Questions about the row below.
1) Report the 1st entry.
2) Report the fifth entry.
3) Report the second entry from the left.
[119 133 146 104 112 113 145 111 119]
1) 119
2) 112
3) 133

X =
124  124  130  133  124  126  135  135  130  133  126  150
133  127  125  137  127  121  138  133  115  136  119  137
141  129  132  146  126  123  136  128  128  135  124  134
127  115  130  143  128  126  135  132  134  131  118  139
132  120  128  146  127  124  125  135  129  119  126  139
131  130  132  141  129  120  132  130  129  120  130  147
131  129  121  141  128  115  132  128  122  124  130  144
130  122  125  140  126  126  137  127  137  138  124  144
136  131  127  143  129  123  131  125  133  125  132  146
130  130  120  137  131  122  132  127  122  122  127  148
133  122  135  143  125  129  126  139  131  122  125  141
136  130  117  138  122  124  127  132  121  132  132  144
Counting starts at 1.
Find the entry in row 1 and column 1.
124
Find the entry in the top-right corner.
150
The bottom entry of the column that holds the largest entry: 144
Find the entry just left of the largest entry.
126
Find the entry at row 1, column 2.
124
The entry in row 3 and column 2 -> 129
Find the bottom-left entry.
136
Find the entry at row 2, column 1.
133
The entry at row 1, column 3 -> 130
Find the entry at row 2, column 2.
127
The entry at row 3, column 1 -> 141
The entry in row 2 and column 3 -> 125
